Below is a small trained network, with its code and all its weights. Each question gives an input and a class and asks what happens when units are switched off, that is, made to give their printed mean instead of their output.

import numpy as np


def w(rows, s, z=0):
    codes = np.array(rows[::2]) - 128.0
    scale = np.full(codes.shape[1], s)
    scale[-1] = z or s
    return codes * scale


def f(y):
    return y / 2 * (1 + np.tanh(0.7978845608 * (y + 0.044715 * y**3)))


def log_softmax(a):
    a = a - a.max(-1, keepdims=True)
    return a - np.log(np.exp(a).sum(-1, keepdims=True))


def net(x, mask):
    res = np.array(x, float).reshape(1, 3) / 4 @ E
    y = f(res @ A[0][:, :-1].T + A[0][:, -1])
    res = res + np.where(mask, y, B[0][:, -1]) @ B[0][:, :-1]
    return log_softmax(res[-1] @ U[:, :-1].T + U[:, -1])


A, B = {}, {}
E = w([
[109,98,254,213],'x0',
[5,114,178,26],'x1',
[47,61,29,242],'x2',
],0.0075)
A[0] = w([
[206,158,133,166,155],'N1',
[137,152,65,115,86],'N2',
[75,124,123,80,182],'N3',
[180,129,122,167,113],'N4',
[159,201,81,139,124],'N5',
[111,94,143,91,167],'N6',
[114,76,95,132,40],'N7',
[84,111,153,93,215],'N8',
[203,162,196,75,79],'N9',
[179,103,43,94,51],'N10',
[203,207,144,72,90],'N11',
[122,131,55,62,73],'N12',
[45,90,1,197,39],'N13',
[152,113,124,118,254],'N14',
[100,202,53,90,70],'N15',
[64,133,157,89,125],'N16',
[125,136,211,194,71],'N17',
[115,54,196,185,101],'N18',
[205,171,115,171,238],'N19',
[179,149,158,73,78],'N20',
[77,149,142,81,86],'N21',
],0.014,0.0041)
B[0] = w([
[123,22,91,197,196],'N1',
[189,195,185,153,173],'N2',
[135,22,140,112,194],'N3',
[152,91,110,171,167],'N4',
[187,97,113,125,179],'N5',
[127,63,64,182,163],'N6',
[107,158,213,173,144],'N7',
[160,41,98,111,190],'N8',
[70,174,139,205,225],'N9',
[183,123,230,151,195],'N10',
[45,155,147,113,230],'N11',
[232,164,185,87,201],'N12',
[43,187,162,186,250],'N13',
[117,90,41,126,167],'N14',
[231,171,170,113,197],'N15',
[121,54,147,136,188],'N16',
[225,168,223,1,182],'N17',
[190,225,154,80,184],'N18',
[115,19,97,147,218],'N19',
[21,201,168,249,193],'N20',
[87,55,168,170,176],'N21',
],0.007,0.011)
U = w([
[10,231,177,208,41],'0',
[138,29,143,162,132],'1',
[214,205,216,86,92],'2',
[112,101,105,138,255],'3',
],0.013,0.0044)

Each question gives the input, the list of numbers given to net, and the class t.
The units are the neurons (one row each of A and B). Each row of codes is followed by its name. A weight is (code - 128) times the scale printed after its matrix; where a second scale follows, it is the last column's (A, B and U).
mask holds one flag per neuron, in row order. A switched-off neuron (its flag False) gives its mean, the last column of its row in B, instead of its output. The means were averaged over made-up inputs and are rounded, as every weight is.
A unit's drop is (log p(t) with every unit on - log p(t) with that unit switched off) / (log p(t) with every unit on - log p(t) with every unit switched off).
The circuit of an input: a set's keep is (log p(t) with only the set's units on - log p(t) with every unit switched off) / (log p(t) with every unit on - log p(t) with every unit switched off). Starting from the 12 units with the biggest drops (on a tie, the unit counted first), units are removed one at a time, each time the one whose removal leaves the highest keep (on an exact tie, the one counted first), for as long as the keep stays at least 0.8.
units of the circuit, in order: the units of the circuit, biggest drop first
top k neurons: the k neurons with the biggest drops, biggest first
drop of u: that unit's drop, to one decimal
input [1,-7,8], class 0: units of the circuit, in order => [N13]
input [8,-5,1], class 2: top 2 neurons => [N17; N18]
input [-1,-6,-5], class 1: top 3 neurons => [N19; N1; N13]
input [3,1,-1], class 3: top 2 neurons => [N12; N15]
input [7,6,-2], class 2: top 4 neurons => [N17; N18; N19; N1]
input [3,-1,2], class 3: top 4 neurons => [N12; N15; N10; N2]
input [6,-4,4], class 2: top 2 neurons => [N17; N18]
input [-7,1,6], class 2: top 2 neurons => [N12; N15]
input [5,-8,-5], class 1: top 2 neurons => [N1; N19]
input [-8,7,-1], class 2: top 4 neurons => [N12; N15; N19; N1]
input [1,-4,-3], class 1: top 2 neurons => [N13; N19]
input [0,4,-3], class 1: top 2 neurons => [N13; N8]
input [-7,-7,-7], class 0: top 2 neurons => [N20; N11]
input [8,-6,0], class 2: units of the circuit, in order => [N17]
input [-3,-2,4], class 0: drop of N10 => 0.0
input [3,3,2], class 3: drop of N1 => 0.2
input [-8,-5,6], class 2: drop of N10 => 0.1
